What can hang from each mark:
Z_424: Z_993
Z_117: Z_424 Z_605
Z_895: Z_117 Z_272 Z_879
Z_993: Z_49 Z_272 Z_514
Z_868: Z_49 Z_993
Z_49: Z_272 Z_993
Z_514: Z_117 Z_272 Z_352 Z_605 Z_695 Z_895
Z_272: Z_424 Z_868
Z_879: Z_117 Z_424 Z_514 Z_695 Z_845
Z_42: Z_879 Z_993
Z_845: Z_527 Z_895
Z_605: Z_352 Z_695
Z_695: Z_514 Z_879
Z_527: Z_42 Z_879

Each row is shifted at random along 7 fixed directions that mean nothing.
Known rows, with every way that one mark hangs from another:
Z_42(Z_879 Z_993(Z_272(Z_868(Z_49)))): [-187   33   -2  131   58  -53 -141   19 -201  133   28   15   21    5
  233 -216   99 -123  108  123  -93 -170  101   24  234  -70 -165 -114
 -357 -253  -36   39 -304  -10   91  124   29   10   79  -93  416 -340
 -114   -1 -166  -12  104 -154  210  241 -216  112  267   -5 -198 -225
 -128  193  255  -37 -221   92]
Z_895(Z_117 Z_879(Z_514(Z_695))): [-228  176  114  106   91  -39   -6 -136   65  328  124  136  -68  172
  267 -158  208  -95  100   31 -123   81   63  -97  260 -201  -22   -3
 -466 -161  245  275 -294   -2   16  -30  124   78  186  151  487   37
 -150   70  -76 -149  131 -200  191  -49 -265   92   60   -1 -287 -112
 -172  172   91  -37 -214   -1]
Z_527(Z_42 Z_879(Z_424 Z_695(Z_514))): [-153   93  379 -123   59  325 -299 -117   59  117   76 -117  107  398
  128 -132 -157  -35   60  -97 -100  264   41  -38  191 -157   49  135
 -414  -48  262   36 -127   59 -224  -15  290  -10  164  -35   58  100
 -110  -58   -6 -181   19   85  234  -77 -356  202 -177  -47 -189 -275
 -192  -45 -141   79  -58    5]
Z_868(Z_49 Z_993(Z_272(Z_424) Z_514(Z_895))): [-110  -72  157   60   62 -100  148   50 -196  121    5   78  -96   33
  191  -76   49 -232   56  -73 -208  -28   36  -56   56 -182   54   33
 -411  -15  -35  237 -240  -10   55  220   -6  -74   82   84  217 -199
   36   48 -184    0  150 -151   53 -178 -283 -102   44   34 -180 -149
   70  -79  124  -25 -120    7]
Z_695(Z_514(Z_117 Z_272(Z_424 Z_868) Z_352 Z_605 Z_895)): [ -28 -111  -99  -36   42   14  100  -16  -21 -229 -126  -15   20 -207
  304  -61   91 -128   69   12  -95   98  141   78   27 -147  -85   94
   92   91 -168   -2 -115   63  164   38 -455 -279   29   74   38  125
   19   84  -95   64 -132   91  -80 -240  116  -33 -129 -132  -77  -16
  175 -182  -12  -55  137  138]
Z_49(Z_993(Z_272 Z_514(Z_117(Z_424) Z_605(Z_695)))): [  88 -189   43   70  -23  198   21 -298  210   57   -5   52  107  -17
   37  155   -8   28   12  -70  171  265  -82  107  145 -154   18 -121
  335  326  188  183 -217  196   11  -30   -5 -175  -23  206  -45  198
  -57   20  283  -24 -115   25    0 -111  125   41 -263   22  211  111
  180   24 -188  -72  263  116]
Z_895(Z_117(Z_424 Z_605) Z_272 Z_879(Z_514(Z_352) Z_695)): [ 106  -76   55   42   52   29   25 -121  271  -60   -3  183  122 -177
  187  -89  331   -5   91    9  -83  253  -87  142  207 -205  103  100
   84   94  291  160 -112   12   37  -71  135 -192  225  183  123  350
   89  -34   72 -260 -115   83  113  -14   37   91 -290 -112  -70   21
   45   93 -196 -188  254  180]
Z_993(Z_272(Z_424 Z_868(Z_49)) Z_514(Z_605 Z_895)): [  24 -149  374  -64   76  288 -110 -159  102   37    0  -24  103  231
  166   -8 -182  -32   36 -107  -63  300   13   51  285 -222  -26   51
   53  177  232   87 -203   43 -105  186   -9 -121   89    8  -58   86
  -50  -74   96 -133 -109  100  156  -99   37   70 -309  -27  -51 -129
  -55   -6 -215  106  -86    7]
Z_42(Z_879(Z_514(Z_895)) Z_993(Z_49 Z_272(Z_868))): [-154  -46   39 -193  107 -103   31  -73  -22   29   37 -106  -38  -25
  297 -159  -75 -197  118   53 -227   46   89   88  210 -161 -183  -47
 -437  -22   33  -22 -168 -115    8  132 -133   83  282  -94  215 -340
  -38    2 -345  172 -105   69   91   54 -101   24  -86  -71 -260  -54
   -6 -124   48   59 -129  -66]
Z_868(Z_49(Z_272) Z_993): [-144   91  -28   44   42  -63  -92   -8 -184  216   82   44  -63  -53
  214 -274   78 -136  100  -13 -114 -125   93    3   34  -76   -7  -43
 -559 -149  -67  155 -188   96  185   50  141  139  212  -35  275 -257
  -94   55 -239   35  117 -226  118   20 -294   44  213   67 -228  -90
  -35   13  286   37  -26  -44]
Z_42(Z_879(Z_424(Z_993) Z_695(Z_514(Z_272)))): [-219   68   74   77  -24  276   56 -103 -161  164   44  133    3  192
 -102  -89 -157  -47  -57 -221   25  115  127  106  -45 -234  202 -128
 -260   65   86  322 -219  160   96  100  226   57  132  216 -240  178
 -104   91  217 -160  154 -154  117 -187 -116   30    5  -17    0 -118
    1  128   91  161  173  -85]
Z_272(Z_424 Z_868(Z_993)): [  22 -155  143  -52  -21  251  -46   79 -341   35  -98  -71   77  136
   47  -97 -229 -152   70 -176  -36  -47   85  138   16 -220  145   -3
 -136  -73 -178   -7 -109   69  -40  314  173  -15   41 -116 -238  -58
   75  -21  -27   81  -29  118   51  -20  -78    6  -15   73   20 -249
   35  -56   12  161  245    2]
Z_895(Z_117 Z_272(Z_424 Z_868(Z_993)) Z_879): [  68  -41  156   34   37   25 -152 -104   38  118   43   -6   76  126
  266  -55  206  -84  175   60  -56   55 -108   -6  339 -178  -36  -13
 -165 -159  155   99 -215  -35 -130  209  116  -85  105  -51  384 -140
   12  -73 -130   16  -66   44  151  225 -254   91  -72  -32 -152 -134
  -98   79  -85  -25  -45  126]
Z_605(Z_352 Z_695(Z_514(Z_117 Z_272(Z_868(Z_49)) Z_895))): [  84 -190   64   47   27  385  -71 -336  206  100   -8   98  124   25
  -92   22 -145  125  -76 -211  219  413   18  208  147 -210  114 -111
  370  381  249  291 -156  313  102  111   67 -117   38  285 -344  356
  -78   -7  445 -108 -138  -29    2 -283  367   55 -353 -124  201  155
  138   31 -227  131  365  -47]
Z_272(Z_868(Z_49 Z_993(Z_514(Z_352)))): [ -34 -276  213    0  105  112 -365  139 -110 -270 -105 -235  247  -55
  175 -180   34 -136   97  106  -45  -34   67  114  280 -155 -173  153
   78 -154  -57 -191 -117   18  -36   95  -55 -361  -12 -212   81 -282
  102 -178  -65 -146 -154  280  202   67  -62  101 -117   56  -18 -406
  -46   30 -114 -129  102  265]
Z_49(Z_993(Z_514(Z_605 Z_695(Z_879)))): [ -39  -11  -90   13   29  165   14 -336  124  282  104   92   -6 -127
  120 -132  -87   65  -53 -130   58  150   78  202  125  -70   27 -181
  -97  247  137  186 -137  171  253   -4  103  166  285  186 -178  172
 -171  102  146  -43 -104 -123   76 -130   65   24 -124  -14  -40  267
  127  -11   47  143  155 -165]
Z_895(Z_272(Z_868(Z_49 Z_993)) Z_879(Z_117 Z_424 Z_845)): [-134  -50    9 -105    7   91 -450 -110  -46  -46   41 -198  158 -126
  145 -204  -38 -147  137   34   95    9    2  118  116 -124   -6   46
 -140 -169  -52 -107  -52   33  -96  -25   26  -75  151 -174   55 -156
  -16 -114 -161   70 -173  214  102  160 -101  107  -69  114   29  -60
  -86   12  -58   98  181  122]
Z_868(Z_49 Z_993(Z_272 Z_514(Z_895))): [-121    7  107   31   19   86   68   78 -337  158  -29   66  -42  108
   -2 -148 -162 -187  -25 -182  -94  -41  159  104  -68 -311   13  -33
 -279    8 -135  261 -224   44  119  238   58   69  104  108 -220 -143
  -23   46    7  -60  170 -145   68 -345 -143  -87   48  -37  -80 -183
   71  -63  176   83   38  -82]
Z_514(Z_352 Z_605 Z_695(Z_879) Z_895(Z_117)): [ 120 -120  169 -187  101   75  148 -252  476 -301  -41 -122   44  -45
  324  126  143  -37  132   31 -128  493  -55   71  286 -193 -102   95
  158  319  302   83  -85   27   -3  -66 -361 -216  125  201   96  146
   43   -2  -20   93 -384  177  -69 -217  295   29 -525 -235 -109  147
  192 -281 -404  -99  155   76]
Z_895(Z_117(Z_605(Z_352 Z_695(Z_514 Z_879))) Z_272): [  97  -65 -116  -66   52   99 -136   15  -68   68  -56  -13  127 -170
  159 -288  169    1   15   -2  -76  -33   75  236  197 -183 -128    6
  -73  -70  -89  -94   -9   17  114  176   60 -152  238   15  -67  105
   39   -1  -97  -46  -87  137  111 -134    1   55 -128 -148 -181 -112
   53  -64   40   79  319   77]
Z_527(Z_42(Z_879 Z_993)): [   0 -121  -38  -92    8 -143  287  -39  -29  -45  -74   -7  -47  -82
  194  -41   63 -173  124   -7 -217   31   36  166   10 -173   24  -19
 -318   80    4  115  -75  -44   65   98   64  122  186   67   40 -184
  123   10 -189  161 -133  -18  -60  -94  -89  -21  -90 -146 -137   80
  241 -254  -25 -124   46  -12]
Z_879(Z_514(Z_352 Z_605 Z_895) Z_845): [-218   43  -68  -99   80  -39 -256 -122  137 -179   -1 -169   59 -220
  412 -181   65 -143  148  140  -29   89   71   -9   43  -24 -160  155
 -187  -60  -41 -153 -108   88   74 -310 -408 -176  102  -23  321   52
 -118   16 -210   -2 -187   91   25  -53   86  108  -52   68  -90   38
    9  -62  -26  -41   10  154]
Z_49(Z_272 Z_993(Z_514(Z_117 Z_352))): [  92 -100   14 -124   12  140  -11 -393  377  -44   71  -90   34   63
  198  180  -23  -18  123  -11   98  396  -92   30  126 -172  -52  -56
   41  309  283  207 -169  154  -50  -81  -52  -38  124  128  123  -47
 -105   52   50  104 -229   91  -55  -88  -14   73 -362  -52   68  162
  166 -189 -281  -62  165   -6]
Z_424(Z_993(Z_272 Z_514(Z_605))): [ -40 -106  253  109   13  200 -106 -143  104 -110  -57 -145  144  243
   77  246  -32  -80   72   39  135  221 -114  -24  144 -201 -146  -27
  201   96  175  122 -347  127 -162   37 -135 -312 -251  156  165 -100
  -49  -92  237 -149  -21   66   46 -104  -41   63 -179   40  194 -244
   75   67 -252 -212    7  252]
Z_42(Z_879(Z_117(Z_605(Z_352)) Z_424 Z_695(Z_514)) Z_993): [-108 -147 -254 -185  -37  144 -256 -215   35 -143  -45 -271  154 -337
  125  -39 -148 -132   74   21  241   51   52  249  -16  -53  -90  -75
   20   50 -134 -199   35   46  -82 -116  -48 -149  113 -101 -137  -58
  -31   -5  -93  240 -287  390  -66  100  168   84 -182   60  216   91
  171  -90 -125   33  440  108]
Z_879(Z_424 Z_845(Z_895)): [-117  -89  280   21    0  361 -107 -173   38  -15   10   88  148  189
  -41  -82 -168  -13   48 -147   45  218    4  165  107 -182  227   17
   50  148  239  157 -122  209  -15  -58  201  -19  121  111 -284  335
   -9  -70  312 -183 -100  -49  148 -125  146  115 -181   52  115  -15
  -49  120 -148  164  137    5]
Z_695(Z_514(Z_272(Z_868(Z_993)) Z_352 Z_895(Z_117 Z_879))): [  -6  213  -35  -46   23  205 -309 -251  -13  272   77  -70   10  193
  249  -81 -123  -46   78  -69  145  168   85   -1   17 -199 -181  -72
 -188 -123   -2  189 -275  137  -10  116 -179   57   72   67  132  -88
 -273   68  -11   66    3    7   43  -79  -88   71   -4 -174 -100  -10
  -60  -21   51  121  -49  -50]
Z_993(Z_272(Z_424 Z_868) Z_514): [  -4 -180  189  -76   41  294 -161  -30 -146   27  -33 -112  146  186
   86 -112 -183  -78   57  -62  -47   52   57  136  238 -259  -11   13
  -28   -2    7  -71 -125   19 -117  243  129 -118  129 -133 -143  -18
   -1  -80    7  -58  -69  187  167  -19 -107   79 -170   57  -31 -265
  -65  -16 -100  171   84   31]
Z_272(Z_424 Z_868(Z_49(Z_993(Z_514(Z_352 Z_605 Z_695))))): [  92 -111  101 -170   78  122    4 -258  124  220  100   29  -75  -19
  265 -164 -149  -39   43 -186 -169  253   71   23  155 -145  134    5
 -323  150  161  135  -78   68  107  163  123  140  368    4   34  113
  -89   79 -172   92 -142   35   85  -36    6   22 -231    9 -236  157
   38 -159  -54  248   72 -227]
Z_879(Z_514(Z_695) Z_845(Z_895)): [-123   28 -131  -51   26    6   65 -155   -6   45  -20 -102  -54 -149
  210   13  -73 -233  145  -28   35  116  -56   45 -148 -113  101   34
 -216    7  -77   39 -168  122   18 -140 -203   -4   18  132  133   88
  -46   74  -97  176  -82   40 -165 -104  100  -19  -33  165   92  105
  154  -94  -29  -63  202   26]
Z_845(Z_895(Z_117(Z_605(Z_352)) Z_879(Z_514))): [  51  263 -197  103 -102  246 -107 -167 -324  386  -34  103  -50   96
   52  -10 -234 -123   -2 -229  284   15  125  146 -303 -260    5 -157
 -119 -133 -224  304 -293  117   21  197  159  204  -49  200 -188   85
 -233  153  203   66  191  -94  -83 -262    4  -27  172  -77  176  -16
   96   41  178   64  192 -113]
Z_117(Z_424(Z_993(Z_49 Z_514(Z_895))) Z_605(Z_695)): [ 142  -13  206  -41   93   25  129 -254  166  321   73  130 -100  103
  255   40  -32  -52   88 -149 -135  274  -90  -87   61 -101  127  -45
 -302  137  235  236 -277  117    7  128   55   24  114  233  340  114
  -73   52  -61   54   53  -82   12  -65   47    6 -140   30 -147   98
   82  -45  -42   -6  -24  -60]
Z_117(Z_424(Z_993) Z_605): [ 107  -19   35  -12   39  122 -227 -376  245  187  102   61   82  -81
  297 -126   48   82  155    6   59  145  -61   91  120   60   43  -97
 -127   58  226   56 -140  221   84 -103  174   63  222   33  264  105
 -131  -71   11    1 -147   -4  111  216   82  181  -66   49  -46  226
    9   87  -24   26   15   30]
Z_879(Z_514(Z_117(Z_424(Z_993) Z_605) Z_272 Z_352 Z_695)): [  24   40 -112 -107  -33  189  -33 -196   32  -62  -42    9   21  -49
  111  -31 -110  -59   60 -139   67  241  126   77 -223 -237   29   -2
   23  110  -67  153 -139  205  101  -95 -157  -49   98  159 -106  237
 -120   96   51   91  -45  126  -80 -266  156   50 -141  -83   48   48
  143 -118  -18   40  333   41]
Z_695(Z_879(Z_117 Z_424(Z_993))): [-235  -49 -182   79  -61  115 -312  -85 -208 -193  -65 -258  151 -218
   92   17  -37 -172   84   83  327 -146   80  147  -59    9  -67 -102
   46 -120 -293 -118 -128  116  -34  -53  -72 -270 -166  -44    0 -273
  -54  -34   49  119  -64  171  -60   28  -93   39  108  160  303 -139
  122  -10   29 -102  279  236]
Z_695(Z_514(Z_605) Z_879): [  -6  -83  -25  -13   31  276  -97 -241   45  183  -43  -97  117  -52
   88   -1 -190   -9  -13 -103  167  176   93  285    6  -89  -39  -27
   82  128   25   35  -98  151   53  108   -2  -18   36  126 -342    1
  -55  -23  214  -84 -185  131  -34 -231   58    1 -201 -114  126   79
  187 -117 -130   -8  147  -19]
Z_272(Z_424 Z_868(Z_49)): [  55  -74 -259  205 -109  353 -286 -193 -363  281  -93  -73  115 -177
  -72   56 -383  -91   21 -184  528  -83  116  261 -260  -88  175 -182
  301  -39 -343   55 -222  250   41  213  205   47 -221   -4 -391  -66
 -148  -14  351   85   -2   26 -139   73  147   30  173  176  533   58
  188   81   62   13  341    0]
Z_49(Z_272(Z_868) Z_993(Z_514(Z_352 Z_695 Z_895))): [  74 -125  -29 -165   37  250  -68 -102   60 -217   28   31  122 -133
  124 -317  -53   91  -22 -100  -93  137  116  291  256 -193  -11 -109
   64  292   48   -2   -2  135  296    8   21   -3  452  -30 -375  237
  -57   68   41  -45 -227   57  187  -51  179  108 -280  -54 -133   48
   40  -60    7  262  410 -105]
Z_42(Z_879 Z_993(Z_49(Z_272(Z_868)))): [ -50  -70  -19  158   13   37   95  -70  -97  101  -35   64   22   -7
   66   58  -26 -103   63   -2   50   20   33  117  103 -123  -10 -157
  -44   24   40  178 -332   52   72  178   69   21  -48   91  105 -239
  -44   32  110  -10   33 -159   37  110  -45   42   78  -41   81  -86
   93  100   56 -158   -1   50]
Z_845(Z_895(Z_117 Z_879)): [  34   54  227  -41   13  216  -35  -44  -79    4  -57  -51   82  316
  116   14  -44 -130  133  -51  -16  138   25  121  140 -333  -77   -6
  -53  -79   81  150 -215   -9 -143  174   88    9   31   49  -41  -79
    1  -43   82   23  -47   80   73 -125  -49   63 -139 -125  -26 -246
  -34  -29 -115  -28   34   42]
Z_695(Z_514(Z_605 Z_895(Z_272)) Z_879(Z_424)): [ -27   96  -41 -119   78  -54  177 -383  245  384  136   68 -173  -64
  382   -9   11  -93   87 -111 -123  295  -28   17    5  -37   65  -10
 -530  158  196  266 -136   81   89   59 -157  151  273  251  213   19
 -112  118 -205  121  -97 -112 -108 -206 -109  -96 -175 -141 -234  358
  172 -252  -35   88  -70 -186]
Z_845(Z_527(Z_879(Z_117 Z_514)) Z_895): [-187   97   81 -128  -10  219 -250   -6 -280 -136  -73 -251   97  156
  148  -89 -176 -237  139   13   50  -26  136  136  -65 -200 -166   30
 -191 -211 -215  -86 -135    9 -137   49   43  -28   -1 -126  -52 -215
  -63  -40  -75  178  -21  263   17 -183 -185   75   22   -6   45 -351
  -55 -110   44    0  134   66]
Z_695(Z_514(Z_117 Z_605(Z_352))): [ -65   64  -94 -158   31  -35  278   29 -234  219  -67    1 -197   79
  211 -104 -101 -254   49 -176 -249   48  232   -8 -194 -330   -2   92
 -550  -68 -212  185 -107   -8   90  214 -135  111  151  147   13  -24
  -16  195 -292  185   90  -32 -127 -533 -122 -140  -10 -146 -275  -80
  177 -350  131  118   99 -156]
Z_993(Z_514(Z_117 Z_605(Z_352))): [ -29 -113  -11   -4   12   99  -57  -74  -23  -88 -116 -154   68   15
  149   93  -36 -160   74   15   76  117   91   38   22 -264 -164   64
   99   24  -84   37 -185   53  -70   22 -205 -227 -122   80   69  -67
  -29   13   34   46  -77  143  -61 -286   53    3 -139  -26  109 -152
  157 -134 -144 -115  158  156]
Z_879(Z_117 Z_424 Z_695): [-269    1 -257 -208    3  -27  -33 -211   11    4   82 -196  -56 -329
  211 -147  -44 -231  168   10   28    1   38   89   -1  -87  120  -43
 -421   37 -110  -82   47   32    6 -216   23   76  304  -67  103   17
  -45   50 -340  343 -170  117 -107   38   34   37  -69  259    3  195
   93 -174   10  148  391  -64]
Z_49(Z_272 Z_993(Z_514(Z_895))): [  72 -138 -213 -127    6   89 -175 -356  264 -115   55 -164  136 -308
  255  -22   -3   14  114   80  205  134  -75  262  151   -2 -135 -164
  147  299   54  -68  -51  170  115 -165 -107  -35  227  -37  -51 -112
  -93  -14    1  163 -360  139  -37  143  112  100 -264   73  166  290
  209 -134 -135  -27  309   31]
Z_993(Z_49(Z_272) Z_514): [ -15 -181   75  -69   61  225 -133  -92   -1  -27  -34 -133  174   -4
   -1  -71 -164  -56   31  -26   58  109   94  257  160 -257  -84   -2
  125  153   55  -28 -104   60   -2   86  112  -65  148  -31 -298 -126
    4  -97  132  -98 -154  139   97 -141   13   80 -262    4  105 -121
   78  -97 -150  -12  187   16]

Rows:
[-106  183 -132 -232   97  -25   69 -368  222  236  147   13 -177   16
  386 -167  -10  -76  138  -39 -165  267  135  -27   10 -178  -96  -11
 -527  103  125  241 -116  112  155  -72 -261  227  402  153  254   28
 -222  142 -293  226  -97 -101  -57 -278  -12   21 -138 -201 -363  307
   55 -288   65  204 -107 -232]
Z_695(Z_514(Z_117 Z_272 Z_352 Z_895))
[ 116  -66   72 -311   17  433 -417 -551  292  132  114 -175  150   87
  141  -95 -383  131  103 -108  183  364   49  205  177 -125  -83 -151
  134  234  210  -56  -40  198  -63   48   99  193  334 -123 -223  112
 -226 -119   56  227 -361  281   83   94  262  228 -378  -37   36  282
  -42 -115 -218  361  125 -161]
Z_514(Z_117(Z_605) Z_272(Z_424(Z_993(Z_49)) Z_868))
[  59  112  -77 -144    7   52 -118 -220   72  -19   26  -69    1  -73
  302 -111   70  -28  122   -8   -2  121   37   47   50  -87 -136 -114
 -152   27  -79   18 -128  118   92  -12 -255  -54  154   70  195   13
 -140   67 -176  287 -112   67  -22  -30   85   60  -75  -89 -137  102
   73 -129   69  122  196   47]
Z_514(Z_117(Z_424(Z_993)) Z_605(Z_695(Z_879)) Z_895(Z_272))
[ 100 -160 -168  119   15  -11  -95 -110   15 -224 -105 -171  128 -369
  226   59  229 -144  111  143  156   29 -130  193   35  -25 -103  -23
  260  -20 -122  -69 -141  140   71   11 -171 -375 -161  103  188  -14
   67  -56   56  131 -188  173 -123  -43  136  -38  -68   37  235  -11
  250  -35 -109 -270  402  259]
Z_845(Z_527 Z_895(Z_879(Z_695(Z_514(Z_605(Z_352))))))
[   5   40 -474    8   -2  102 -190 -436   42  337   84 -141  -13 -342
  201  -46 -148  -47   98    6  321   44    7  172  -66  -54  -58 -229
    9   72 -146   15 -187  226  157  -90 -158  149  115   51   62  -21
 -278   55   -5  279 -145    4 -154  123  190   53   36  155  202  383
  181  -39   69   76  270  -81]
Z_993(Z_514(Z_272(Z_868) Z_695))
[-142 -165   29  -14  100   42 -189   52    4 -123  -17 -106  145 -272
  274 -254  145  -76   60   89 -111  -22   31   78  281   16  -59   86
  -95  -33  -27 -221  -72   67  131  -39 -119 -302  140 -135  190   60
   39  -31 -181  -99 -128  134  161  153  -68  107  -77  139 -136 -193
  -41   59   24  -60  181  204]
Z_879(Z_695(Z_514(Z_272(Z_424 Z_868(Z_49(Z_993))) Z_605)))
[ -38   51  237  -49  -14  264 -153 -155 -154  316   43 -141   -9  458
   89  126 -298 -172   96 -149   71  145  -28 -118  -25 -272  -19  -28
 -331  -84   35  192 -309   92 -273  239   86   23  -70   14  125 -213
 -152   17  -28   99  122   44   34 -106 -311   16  -27   53    9 -240
  -36  -62  -57  123  -63  -24]
Z_868(Z_993(Z_272(Z_424) Z_514))
[ -48 -105    4   36   56  243 -257 -138 -132  194   10 -120  131    6
    7 -103 -240  -60    9  -27  144   18   91  195  171 -223 -104  -91
  104   23  -30  -28 -220   73   -5  176   94  -23   69  -42 -171 -118
 -125  -94  143  -81  -25   51  121  -50   19   74  -68   69  118 -107
   -6   35  -21   73   77  -18]
Z_993(Z_49 Z_272(Z_868) Z_514)
[ -78  108  -38   55   11  233 -177   12 -193   15  -77   99  116   42
  105 -244   -9   14  -42  -69   28   10  257  185   13 -229 -168  -18
   51  -52 -142   92 -184  136  184   84 -131 -106   71  106 -193  174
 -128   66  162 -176   74  -43  130 -324   37   72   32 -222  -87 -197
  -23   52  170   75   98   88]
Z_695(Z_514(Z_117(Z_605(Z_352)) Z_272 Z_895(Z_879)))
[  70    8 -120 -101  -36  150 -133 -107  -72  -59  -62  -89   69  -61
  230  -11  -97  -94   70  -51  109   63   96   94  -65 -189 -147  -36
   77   54 -189   -5 -155   81   37   48 -220 -111   49   -1  -66    1
 -110   90  -32  129  -89  151  -42 -110   31   41  -97  -64   56  -33
  132 -158    4   12  208   77]
Z_49(Z_993(Z_514(Z_272(Z_424) Z_352 Z_895(Z_117(Z_605)))))
[ -96 -203  -24 -129   24   23 -109 -240  199 -111   22  -15  135 -309
  178 -219   76   10   21   38  -64   72   20  257  274    8  -21  -34
  -61  232  137  -94   76  -13   54 -164  206  -35  368  -42  -75  142
   39  -69  -70    5 -260  152  135   33  -14  135 -268  -11  -63  213
  105  -98  -97    7  158   57]
Z_527(Z_42(Z_993(Z_514)) Z_879(Z_117(Z_605(Z_695)) Z_424))
[  -3 -117  -99  -90   75  -43   64 -112  125  -95  -12   46   14 -216
  266 -210  209  -49   73   39 -205  114  123   67  156 -195  -88   61
  -77  112   11   39  -53   67  198 -102 -219 -166  282   74  172  178
  -13   65 -178   65 -126   48   55 -198   82   35 -180  -87 -228   65
  103 -142   18   49  186   79]
Z_993(Z_514(Z_117(Z_424) Z_272 Z_352 Z_605(Z_695)))
[ 109 -119  -92 -313    4  195 -353 -101  -13 -346 -101 -382  176 -136
  194  -90 -132  -85  134   49   61   99  111  120   17 -193 -249   21
  163   -7 -257 -316    4   84  -59   34 -282 -259   82 -203  -41 -112
  -41  -59 -220  358 -277  450  -37  -30  162  130 -244  -28   31 -123
  101 -298 -121  116  397  161]
Z_514(Z_117(Z_605(Z_695)) Z_272(Z_424(Z_993(Z_49))) Z_352)
[-284  164   63  119  -20   86 -201 -173  -54  148   39 -131   -8  228
  226  168  -29 -220  194   74  197   63   19 -185   12  -90  -44  -27
 -320 -224   33  146 -368   58 -256  -86  -25  -79 -223   31  550 -278
 -204   41  -32   91  122  -41   -9  108 -261  115  185  121  104 -223
  -91  117   -2 -150 -146  168]
Z_42(Z_879(Z_117 Z_424))
[ -77  102   97   68   34  136 -236 -153  -66  284   56  -73  -12  208
  171   28 -151 -132   80  -69  119  118   76 -111  -41 -167  -64    0
 -285 -124   43  213 -339  138  -53   73   53   21  -73   70  265 -249
 -211   51   26  -51  127  -77   54  -83 -215   65   77   31    9 -179
  -24    3   32  -73  -93    1]
Z_868(Z_49(Z_993(Z_514(Z_352))))
[  80 -167   31   38  -28  131 -223 -505  293    7   84 -126  123  -49
  113  152   -2   15   92   46  229  266 -169  138   91  -14   14 -122
  169  240  254  151 -146  205  -78  -43  211  -81   27  126   94  -52
  -90 -154  214   64 -212   86  -21  -30 -118   81 -242   -7  249  274
  195 -116 -271 -110   84   58]
Z_845(Z_527(Z_42 Z_879(Z_424(Z_993(Z_272 Z_514)))))
[-198  163  -24  146  -32  298    2  -26 -178  123  -52  234    6  -29
  -25  -97 -149  -75  -44 -241  132  117  136   43 -257 -147  303   43
  -14   44  -88  212 -231  213  128 -108   16  -87  -45  311 -233  619
 -128  180  303 -258  209 -142   -7 -316  204   45   96   48  119  -46
   19  179  139   28  252   45]
Z_879(Z_117(Z_424 Z_605) Z_695(Z_514(Z_352 Z_895)) Z_845)
[-347  119  231 -140   -2  361  -76  -35 -182   64    2   28   38  362
  -36 -163 -312 -118   -5 -219 -103  171  225   63  -31 -296  149  102
 -365   -7   49  142 -124   28  -99   45  208  126  204   29 -327  192
  -86   67   61 -154   98   20  144 -330 -264  106 -104  -54 -117 -268
 -154  -57   11  246   -3  -91]
Z_527(Z_879(Z_117 Z_514(Z_272(Z_424)) Z_845))
[-167 -154  211  -85   84   12   71 -278  395 -114   57   -6   52   -3
  281   76  103  -97  155   33  -88  377 -109    2  210  -93   68  102
 -134  269  390  160 -131  128  -61 -209 -160 -167  142  132  263   85
   37  -62  -32  -54 -220   33    4  -71    9   55 -358   28  -18  104
   66  -72 -304  -94   40  116]
Z_879(Z_424 Z_514(Z_272 Z_895))
[ -43  -87  -41  -11   56   48 -376  -47    4 -382  -51 -306  193 -156
  224  -31   49 -106  113  194  154  -10   37   75  131  -94 -318  -22
  163  -25 -132 -168 -198   86   15  -65 -294 -381  -66  -85  190 -349
  -84  -87  -30   23 -136  183   64   51  -10  116  -83   54  128 -212
   77  -61  -69 -181  134  258]
Z_424(Z_993(Z_49(Z_272) Z_514(Z_352 Z_895)))
[  73   43 -181    3  -42  261 -285 -290   22   19  -63 -137  156 -168
  129   31 -152  -45  115   13  318   93  -18  272  -55  -45  -61  -82
  283   26 -104  -82 -154  123  -23  -86  -20   27  -34   19 -180   58
 -128  -47  203  104 -208  143  -84   64  181  137  -65   -1  308  170
  140  -31  -92  -90  177   85]
Z_527(Z_879(Z_845(Z_895(Z_117(Z_605)))))
[-152  -50  134  124  142  -75  200 -213  294   45   84  260  -58 -100
  331  -77  329  -20   59   18 -191  246   14  -13  249   35  138   73
 -289  163  357  322 -175   86  165  -48  -21 -179  196  318  358  169
    5   77   20 -237   -9 -197   80 -203 -108  -10 -137 -167 -265  127
   58   -6  -34 -135 -182   35]
Z_695(Z_514(Z_352 Z_895) Z_879(Z_117(Z_424)))
[ 116  -28   23 -282  -15  251 -109 -202 -123  248   58 -170  -32  192
  185  -65 -354 -131  121 -202  -14  129   17   75  -31 -218   67  -64
 -414   13  -73   33  -77   68 -118  267  149  216  259 -153 -110 -164
  -99   58 -246  313 -112  191  -21   27 -179   18 -147   68  -85   -4
   40 -239  -30  318  193 -209]
Z_49(Z_272(Z_424 Z_868(Z_993(Z_514))))
[ 104  -71  106   76   41   -8    5 -199  187  119    0   26   60   65
  256  120  215 -101  205   63   25  181  -91   17  185 -163   36   28
  -17  -40  225  184 -230   34 -132   40   81 -107  -11  113  376  -96
   31  -58   26    1 -102   37    5   75 -108   65 -138  -57   14   -7
   62   -5 -197 -240  -37  165]
Z_895(Z_117(Z_424) Z_879)
